Below is a small trained network, with its code and all its weights. Each question gives an input and a class and asks what happens when units are switched off, that is, made to give their printed mean instead of their output.

import numpy as np


def w(rows, s, z=0):
    codes = np.array(rows[::2]) - 128.0
    scale = np.full(codes.shape[1], s)
    scale[-1] = z or s
    return codes * scale


def f(y):
    return y / 2 * (1 + np.tanh(0.7978845608 * (y + 0.044715 * y**3)))


def log_softmax(a):
    a = a - a.max(-1, keepdims=True)
    return a - np.log(np.exp(a).sum(-1, keepdims=True))


def net(x, mask):
    res = np.array(x, float).reshape(1, 3) / 4 @ E
    y = f(res @ A[0][:, :-1].T + A[0][:, -1])
    res = res + np.where(mask, y, B[0][:, -1]) @ B[0][:, :-1]
    return log_softmax(res[-1] @ U[:, :-1].T + U[:, -1])


A, B = {}, {}
E = w([
[70,101,225,130,205,143,88,233,126],'x0',
[252,57,182,10,112,86,72,102,134],'x1',
[129,207,172,114,168,51,171,116,64],'x2',
],0.011)
A[0] = w([
[139,226,122,72,184,60,205,107,130,3],'n0',
[164,88,51,178,12,91,180,17,149,61],'n1',
[104,72,106,149,91,147,96,82,254,105],'n2',
[14,192,32,210,178,154,138,176,179,12],'n3',
[153,29,163,48,162,66,72,78,172,83],'n4',
[110,117,92,116,19,243,125,137,244,21],'n5',
[147,31,79,161,120,161,100,137,111,15],'n6',
[133,45,60,163,136,177,52,120,127,140],'n7',
[59,64,115,78,176,216,40,163,170,73],'n8',
],0.0069,0.0022)
B[0] = w([
[93,106,254,125,109,97,156,109,74,179],'n0',
[34,3,136,169,120,191,51,212,126,237],'n1',
[130,164,124,88,150,82,150,103,57,190],'n2',
[143,58,124,174,74,123,162,50,200,250],'n3',
[195,123,110,193,102,121,121,83,199,206],'n4',
[130,139,186,103,142,68,195,145,79,210],'n5',
[155,157,178,111,130,131,220,89,76,159],'n6',
[64,147,118,131,104,101,163,101,113,186],'n7',
[44,74,150,88,127,86,113,102,113,194],'n8',
],0.0091,0.011)
U = w([
[206,88,113,164,87,136,167,51,254,24],'0',
[108,127,167,59,128,81,210,116,10,49],'1',
[69,58,157,149,160,174,27,220,137,170],'2',
[119,147,69,129,125,131,89,156,160,253],'3',
],0.0083,0.0044)

Each question gives the input, the list of numbers given to net, and the class t.
The units are the neurons (one row each of A and B). Each row of codes is followed by its name. A weight is (code - 128) times the scale printed after its matrix; where a second scale follows, it is the last column's (A, B and U).
mask holds one flag per neuron, in row order. A switched-off neuron (its flag False) gives its mean, the last column of its row in B, instead of its output. The means were averaged over made-up inputs and are rounded, as every weight is.
A unit's drop is (log p(t) with every unit on - log p(t) with that unit switched off) / (log p(t) with every unit on - log p(t) with every unit switched off).
The circuit of an input: a set's keep is (log p(t) with only the set's units on - log p(t) with every unit switched off) / (log p(t) with every unit on - log p(t) with every unit switched off). Starting from all 9 units, units are removed one at a time, each time the one whose removal leaves the highest keep (on an exact tie, the one counted first), for as long as the keep stays at least 0.8.
units of the circuit, in order: the units of the circuit, biggest drop first
unit that matters most: the unit with the biggest drop
top k neurons: the k neurons with the biggest drops, biggest first
drop when u is switched off: that unit's drop, to one decimal
input [-5,4,0], class 2: top 2 neurons -> n1; n3
input [2,3,1], class 3: top 2 neurons -> n3; n1
input [0,1,2], class 3: top 3 neurons -> n1; n3; n5
input [2,3,0], class 3: top 4 neurons -> n3; n1; n0; n6
input [2,2,-2], class 3: units of the circuit, in order -> n1; n3; n0; n5
input [-1,-4,4], class 0: top 2 neurons -> n3; n5
input [-7,1,-7], class 1: top neuron -> n5
input [3,6,2], class 0: top 2 neurons -> n4; n1
input [-6,-3,-8], class 1: top 3 neurons -> n5; n2; n6
input [0,-3,3], class 3: top 4 neurons -> n4; n5; n1; n6
input [-4,2,1], class 2: top 2 neurons -> n1; n3
input [3,2,-2], class 3: top 3 neurons -> n1; n3; n0
input [-4,-3,1], class 2: top 2 neurons -> n1; n4
input [1,-6,-2], class 0: top neuron -> n3
input [-6,-1,-5], class 2: top 2 neurons -> n1; n0
input [5,6,1], class 0: drop when n4 is switched off -> 0.9
input [-5,3,4], class 2: drop when n1 is switched off -> 0.4
input [-3,3,2], class 3: drop when n3 is switched off -> 1.0
input [-4,-8,7], class 0: drop when n5 is switched off -> 0.1
input [0,3,2], class 3: unit that matters most -> n3
